Below are the code and all the weights of a small trained network. Each question names an input and a class and asks about switching units off, where a switched-off unit gives its printed mean instead of its output.

import numpy as np


def w(rows, s, z=0):
    codes = np.array(rows[::2]) - 128.0
    scale = np.full(codes.shape[1], s)
    scale[-1] = z or s
    return codes * scale


def norm(h):
    return h / np.sqrt((h * h).mean(-1, keepdims=True) + 1e-5)


def f(y):
    return np.maximum(y, 0)


def log_softmax(a):
    a = a - a.max(-1, keepdims=True)
    return a - np.log(np.exp(a).sum(-1, keepdims=True))


def net(x, mask):
    res = np.array(x, float).reshape(1, 8) / 4 @ E
    u = 0
    for l in range(3):
        y = f(norm(res) @ A[l][:, :-1].T + A[l][:, -1])
        res = res + np.where(mask[u : u + 9], y, B[l][:, -1]) @ B[l][:, :-1]
        u += 9
    return log_softmax(norm(res)[-1] @ U[:, :-1].T + U[:, -1])


A, B = {}, {}
E = w([
[188,132,235,185,233,103,153,177],'x0',
[228,132,82,103,110,143,246,112],'x1',
[131,115,119,133,129,122,126,138],'x2',
[152,2,193,65,147,140,117,42],'x3',
[125,130,134,128,119,127,131,129],'x4',
[132,130,129,130,127,130,126,125],'x5',
[130,132,130,132,124,125,129,121],'x6',
[125,139,138,128,124,132,131,117],'x7',
],0.0076)
A[0] = w([
[138,123,238,169,172,136,110,160,109],'L0N0',
[105,190,132,112,165,140,150,69,79],'L0N1',
[136,14,170,99,134,128,164,45,2],'L0N2',
[120,67,162,121,151,132,150,90,76],'L0N3',
[115,67,160,103,122,111,85,99,127],'L0N4',
[166,135,220,177,190,118,153,165,148],'L0N5',
[89,145,145,125,91,117,72,87,75],'L0N6',
[44,153,155,170,143,120,4,161,201],'L0N7',
[91,43,202,109,134,130,4,98,97],'L0N8',
],0.011,0.0037)
B[0] = w([
[144,99,172,88,137,27,150,130,201],'L0N0',
[111,128,100,111,94,123,121,171,134],'L0N1',
[187,174,98,110,80,111,16,119,189],'L0N2',
[128,63,131,81,159,102,149,135,162],'L0N3',
[94,101,150,189,107,229,128,133,181],'L0N4',
[133,155,219,179,205,187,134,153,217],'L0N5',
[116,159,70,181,125,170,72,179,172],'L0N6',
[233,101,119,64,88,151,84,86,250],'L0N7',
[3,114,113,172,174,107,183,130,225],'L0N8',
],0.013,0.012)
A[1] = w([
[75,190,70,123,103,105,226,165,42],'L1N0',
[193,139,140,141,152,99,93,160,192],'L1N1',
[135,161,181,83,116,124,133,138,3],'L1N2',
[139,114,148,116,105,120,170,135,93],'L1N3',
[156,132,248,106,188,124,72,137,75],'L1N4',
[84,141,189,161,192,145,198,137,75],'L1N5',
[174,159,224,82,132,116,139,133,27],'L1N6',
[53,135,156,155,157,139,153,122,78],'L1N7',
[126,172,168,191,169,137,184,164,79],'L1N8',
],0.014,0.0014)
B[1] = w([
[186,98,114,185,147,93,152,96,170],'L1N0',
[104,145,70,166,111,183,151,130,193],'L1N1',
[161,117,125,140,130,173,137,107,153],'L1N2',
[125,136,129,136,158,152,70,158,137],'L1N3',
[205,62,60,176,151,80,169,84,248],'L1N4',
[76,197,223,75,87,69,112,133,196],'L1N5',
[136,136,1,147,126,192,105,150,203],'L1N6',
[113,156,151,90,146,133,204,131,164],'L1N7',
[51,123,159,114,79,224,95,153,192],'L1N8',
],0.015,0.014)
A[2] = w([
[137,182,109,63,112,118,119,73,206],'L2N0',
[252,117,141,136,199,142,88,165,63],'L2N1',
[85,84,58,84,164,127,116,115,225],'L2N2',
[25,194,135,141,79,161,179,183,33],'L2N3',
[145,182,176,138,110,127,143,148,98],'L2N4',
[175,158,98,38,66,163,54,124,62],'L2N5',
[184,127,110,125,133,244,75,160,82],'L2N6',
[167,158,131,31,40,117,69,117,39],'L2N7',
[120,120,200,113,153,61,172,132,1],'L2N8',
],0.013,0.0011)
B[2] = w([
[75,115,153,148,159,94,80,153,157],'L2N0',
[108,157,47,128,31,140,94,105,210],'L2N1',
[213,254,156,121,115,150,181,196,193],'L2N2',
[104,141,119,122,148,230,126,161,192],'L2N3',
[64,112,49,55,123,147,61,123,144],'L2N4',
[129,57,229,127,209,86,177,139,216],'L2N5',
[102,114,156,103,137,5,145,93,255],'L2N6',
[121,123,221,75,140,95,74,123,187],'L2N7',
[141,140,161,32,90,72,46,134,153],'L2N8',
],0.013,0.012)
U = w([
[111,77,238,43,170,32,103,143,1],'0',
[201,107,21,170,99,119,141,115,205],'1',
[30,168,141,110,146,254,143,206,158],'2',
],0.009,0.0004)

Each question gives the input, the list of numbers given to net, and the class t.
The units are the neurons (one row each of A and B). Each row of codes is followed by its name. A weight is (code - 128) times the scale printed after its matrix; where a second scale follows, it is the last column's (A, B and U).
mask holds one flag per neuron, layer by layer. A switched-off neuron (its flag False) gives its mean, the last column of its row in B, instead of its output. The means were averaged over made-up inputs and are rounded, as every weight is.
A unit's drop is (log p(t) with every unit on - log p(t) with that unit switched off) / (log p(t) with every unit on - log p(t) with every unit switched off).
The circuit of an input: a set's keep is (log p(t) with only the set's units on - log p(t) with every unit switched off) / (log p(t) with every unit on - log p(t) with every unit switched off). Starting from the 12 units with the biggest drops (on a tie, the unit counted first), units are removed one at a time, each time the one whose removal leaves the highest keep (on an exact tie, the one counted first), for as long as the keep stays at least 0.8.
circuit, biggest first: the units of the circuit, biggest drop first
k most important neurons: the k neurons with the biggest drops, biggest first
drop of u: that unit's drop, to one decimal
input [7,-6,7,-1,-6,5,-5,5], class 1: circuit, biggest first	[L1N4]
input [5,8,-8,0,-4,8,-8,-2], class 2: circuit, biggest first	[L0N7 L1N8]
input [5,1,-2,5,-4,1,0,3], class 1: 3 most important neurons	[L0N2 L1N4 L1N6]
input [8,-4,-7,0,5,1,-3,-5], class 1: 3 most important neurons	[L0N7 L1N4 L1N6]
input [7,4,-5,2,-7,-7,-6,1], class 1: 2 most important neurons	[L0N8 L1N4]
input [-1,-4,5,-6,-4,8,7,-4], class 0: 2 most important neurons	[L0N5 L1N4]
input [-8,-2,1,7,-1,0,3,4], class 2: 3 most important neurons	[L0N8 L0N7 L1N4]
input [7,2,5,7,-7,8,7,0], class 1: 2 most important neurons	[L0N2 L1N4]
input [-2,-4,6,1,-7,8,-2,8], class 2: 2 most important neurons	[L0N8 L1N4]
input [-3,1,1,1,7,-5,7,-5], class 0: 3 most important neurons	[L0N8 L1N4 L0N5]
input [-8,-2,1,2,3,0,1,-4], class 2: 2 most important neurons	[L1N4 L0N7]
input [2,4,2,6,6,-1,-8,6], class 1: drop of L0N2	2.1
input [2,5,-2,-1,8,2,2,-8], class 2: drop of L0N7	1.1
input [-1,-7,-4,-7,8,8,6,-2], class 0: drop of L0N5	0.3
input [5,4,-4,-6,-4,-3,-8,-5], class 2: most important neuron	[L0N7]
